Moves between points:
x: z377->z43, z653->z445, z553->z407, z515->z525, z407->z113, z976->z982, z766->z664, z319->z277, z979->z653, z441->z210, z210->z112, z990->z250, z664->z229, z267->z670, z342->z990, z250->z267, z670->z441, z140->z976, z112->z370, z229->z123, z982->z766, z43->z342, z252->z733, z928->z319, z733->z413, z445->z491, z16->z833, z370->z176, z491->z116, z277->z252, z222->z237, z237->z553, z176->z140, z320->z377, z113->z928, z123->z320, z116->z515, z525->z222, z413->z16, z833->z979
r: z377->z237, z653->z441, z553->z320, z515->z990, z407->z123, z976->z252, z766->z319, z319->z766, z979->z210, z441->z653, z210->z979, z990->z515, z664->z928, z267->z491, z342->z525, z250->z116, z670->z445, z140->z733, z112->z833, z229->z113, z982->z277, z43->z222, z252->z976, z928->z664, z733->z140, z445->z670, z16->z370, z370->z16, z491->z267, z277->z982, z222->z43, z237->z377, z176->z413, z320->z553, z113->z229, z123->z407, z116->z250, z525->z342, z413->z176, z833->z112
p: z377->z320, z653->z979, z553->z237, z515->z116, z407->z553, z976->z140, z766->z982, z319->z928, z979->z833, z441->z670, z210->z441, z990->z342, z664->z766, z267->z250, z342->z43, z250->z990, z670->z267, z140->z176, z112->z210, z229->z664, z982->z976, z43->z377, z252->z277, z928->z113, z733->z252, z445->z653, z16->z413, z370->z112, z491->z445, z277->z319, z222->z525, z237->z222, z176->z370, z320->z123, z113->z407, z123->z229, z116->z491, z525->z515, z413->z733, z833->z16

In the rows, 500 stands for zero.

The rows follow the links: the fewer symbols apart two points are, the more alike their rows tend to be.

Each row, then its point:
[ 387  350  315  268  632  458  366  580  676  450  503  562  446  663  340  528  559  440  465  555  449  542  854  468  543  521  688  542  244  533  649  579  438  522  647  337  384  346  531  409  500  587  504  599  960  454  461  407  397  649  426  461  328  631  504  481  860  383]; point z766
[ 583  628  686  756  408  580  654  441  350  533  481  429  542  343  633  482  440  520  562  469  542  502  148  473  454  467  321  487  744  466  359  394  596  452  379  646  626  620  479  562  443  407  500  414   34  524  524  573  555  331  557  518  647  338  464  537  116  608]; point z267
[ 509  410  584  649  555  575  667  541  637  407  503  594  473  588  715  581  495  542  823  601  305  574  527  381  501  768  623  251  504  293  415  573  543  236  696  759  416  495  745  564  325  709  517  399  534  587  413  419  588  664  635  633  508  457  228  394  469  402]; point z370
[ 470  660  515  378  297  499  374  296  734  528  345  289  427  631  628  593  646  602  390  656  386  365  583  750  481  543  480  385  639  491  695  368  592  337  579  771  473  322  678  407  536  669  643  320  627  377  547  467  583  725  430  644  599  395  326  326  671  612]; point z407
[ 395  333  333  318  621  458  394  560  706  450  528  579  448  643  422  544  572  483  580  580  403  555  857  442  555  621  717  460  286  478  610  631  458  456  675  468  337  342  623  441  480  669  505  544  943  508  384  405  460  691  469  511  371  592  418  414  832  359]; point z982
[ 593  636  591  590  391  510  529  424  279  569  481  394  551  324  515  439  412  492  353  410  669  410  194  589  479  353  264  632  677  591  424  357  518  602  286  456  648  640  309  516  575  258  495  486  101  441  591  575  504  274  478  428  607  439  647  604  248  637]; point z990
[ 438  496  317  243  482  387  284  547  497  506  466  463  495  502  239  436  532  436  250  447  650  464  710  596  556  292  494  699  333  677  625  495  403  742  438  220  499  427  318  417  643  368  460  625  712  437  583  521  368  469  340  377  407  603  748  533  746  515]; point z123
[ 547  364  534  626  703  474  643  663  256  452  648  726  581  415  342  413  362  387  605  344  612  622  394  240  587  480  522  657  401  507  294  582  409  613  388  218  506  646  287  574  464  309  327  661  385  605  506  548  394  274  541  366  385  593  680  683  338  354]; point z979
[ 462  394  395  324  696  435  464  662  553  182  234  758  486  534  385  700  502  423  452  540  661  514  480   59  617  414  566  753  478  523  489  464  524  461  489  458  580  377  409  624  730  437  480  644  529  430  377  465  237  432  563  534  526  564  693  541  558  696]; point z733
[ 415  567  326  290  444  417  286  510  405  542  498  420  489  459  235  419  505  396  199  432  663  418  630  609  518  271  435  732  396  677  615  427  409  791  357  219  530  469  294  420  676  330  488  624  624  395  583  560  366  385  363  378  442  559  771  552  638  567]; point z320

Each walk starts at a row. The symbols on each line, taken left to right, move it on to the next point.
Each answer is a row, close to the row of the point it stands for.
---
[ 514  342  482  531  735  458  594  696  336  364  536  798  546  451  381  469  362  407  562  361  644  621  413  135  597  429  538  676  408  482  330  590  395  637  389  276  528  609  290  614  554  325  352  701  414  569  426  522  304  301  577  383  413  602  742  660  383  461]
r r x x [ 557  409  536  700  673  466  634  664  251  563  734  624  549  381  387  335  331  406  604  315  558  627  392  367  545  468  512  560  364  506  294  627  380  674  394  250  500  703  307  564  394  320  319  620  357  661  545  572  484  320  503  349  394  575  655  652  337  301]
p x x r [ 595  624  724  780  417  568  698  438  393  522  476  462  537  389  717  532  442  578  620  473  488  468  153  472  426  563  350  393  707  412  360  431  558  391  427  707  582  653  527  607  417  482  509  384   67  532  518  561  597  383  602  561  633  359  364  507  136  535]
---
[ 428  462  375  225  555  516  382  526  666  216  161  609  485  610  472  787  577  493  375  609  609  423  541  212  568  438  535  672  519  554  640  377  571  389  550  633  542  294  553  588  751  552  556  559  596  321  368  423  254  563  508  666  581  499  556  421  623  797]
p r p p [ 410  320  379  410  625  494  458  598  699  417  519  613  456  655  510  549  571  504  687  565  361  577  809  408  540  672  748  381  313  408  556  652  457  370  731  542  349  380  685  479  464  709  498  526  901  519  419  423  496  714  500  564  402  578  341  406  751  351]
x x x [ 401  413  288  226  572  447  295  560  606  455  515  526  456  609  285  512  557  425  366  492  522  489  856  517  530  459  640  644  245  589  665  549  408  601  547  324  410  341  482  395  559  520  503  632  920  472  484  478  395  596  380  432  363  626  588  495  867  437]
---
[ 460  598  392  342  411  437  330  482  364  564  495  436  503  414  293  449  489  437  176  395  680  398  507  614  507  247  342  707  483  679  579  426  415  745  299  247  591  484  259  407  684  290  457  626  444  390  590  576  427  345  366  384  491  551  787  578  531  603]
p x p r [ 447  657  525  457  289  534  389  290  674  624  460  210  464  540  635  509  641  602  435  642  328  399  589  871  430  560  478  316  618  485  659  418  585  390  582  739  465  407  656  396  451  673  662  289  559  425  573  448  673  722  458  614  570  378  263  309  637  524]
x r p [ 446  440  256  207  533  390  275  545  536  522  508  484  475  556  279  491  524  431  281  482  553  482  802  539  521  349  547  676  313  623  630  529  397  716  472  272  463  382  385  380  640  467  477  646  840  424  540  497  394  525  380  440  380  619  669  523  819  492]
---
[ 434  627  463  331  320  539  323  342  760  452  270  344  460  621  594  686  653  581  387  686  426  381  589  652  431  518  468  435  612  515  695  355  621  342  584  745  519  251  667  465  612  660  677  335  620  374  476  442  523  696  462  674  646  428  349  300  638  710]
p p p [ 467  640  554  525  242  556  441  285  639  687  562  192  448  545  648  432  622  610  465  562  342  428  566  934  390  583  463  241  583  450  589  430  530  422  575  677  466  475  656  371  348  637  625  272  565  500  606  505  736  680  443  564  569  409  223  369  590  403]
p p r p [ 481  631  476  433  412  450  389  469  324  576  476  404  563  353  298  425  500  437  232  381  702  397  372  626  511  245  308  707  555  632  507  402  438  733  282  319  627  558  210  438  651  268  485  582  308  408  612  591  422  303  394  383  524  503  746  583  421  630]
---
[ 563  425  648  723  519  583  748  502  593  437  503  577  480  539  760  537  482  586  814  588  334  568  381  405  448  741  542  282  600  334  387  556  543  256  642  766  474  541  738  603  338  638  546  371  391  584  420  461  625  621  649  631  568  425  229  425  340  422]
x r p [ 516  363  445  387  719  464  514  683  485  219  334  805  503  497  371  637  433  437  474  493  677  542  471   34  615  429  543  754  448  529  459  516  477  502  478  405  578  441  400  644  688  407  416  668  479  419  378  484  207  346  603  506  480  598  713  587  484  639]
x r x [ 509  367  506  556  599  559  612  524  674  424  503  582  441  672  654  566  533  564  791  594  315  603  594  377  507  764  712  271  446  324  479  607  567  274  730  700  357  449  751  547  332  730  505  410  700  591  397  406  555  715  597  606  487  488  240  391  556  345]
---
[ 431  413  419  261  630  493  413  620  628  240  187  719  490  568  440  742  565  458  393  562  648  458  522  121  617  430  523  726  503  523  583  415  540  400  524  581  559  323  508  636  764  480  519  591  540  370  363  449  210  486  541  615  574  538  626  497  581  772]
p r p p [ 490  325  428  469  628  530  556  578  711  400  522  604  439  631  563  551  559  531  735  620  317  613  724  380  498  744  729  310  380  355  535  639  512  321  743  630  363  390  739  490  381  702  518  458  801  560  396  406  536  718  581  614  459  539  277  401  672  351]
x x r p [ 430  499  421  279  474  523  344  462  748  329  166  538  465  603  527  797  615  520  366  640  571  400  553  335  559  482  496  632  584  556  667  398  552  344  600  681  527  263  609  568  750  593  612  453  627  332  408  432  356  623  504  665  634  451  484  405  646  770]
---
[ 493  629  576  588  269  544  483  317  498  756  650  181  474  499  630  340  560  574  530  535  322  467  542  944  361  565  471  232  571  475  551  507  513  456  541  624  472  541  594  324  278  604  584  303  499  562  613  524  765  659  404  498  502  434  281  419  513  353]
r p x x [ 545  683  563  523  372  470  473  452  296  571  492  395  539  317  434  416  482  444  261  407  704  411  283  603  489  296  304  688  632  617  484  352  481  668  268  402  636  600  259  520  618  272  481  540  174  418  604  620  459  294  452  385  566  475  700  577  333  641]
p x x r [ 570  587  611  725  371  488  571  389  377  800  802  307  502  437  547  251  477  504  600  409  331  552  468  881  369  577  469  274  500  446  420  585  463  575  491  464  448  676  482  370  228  523  483  381  429  639  634  531  787  492  420  413  416  455  366  517  401  248]
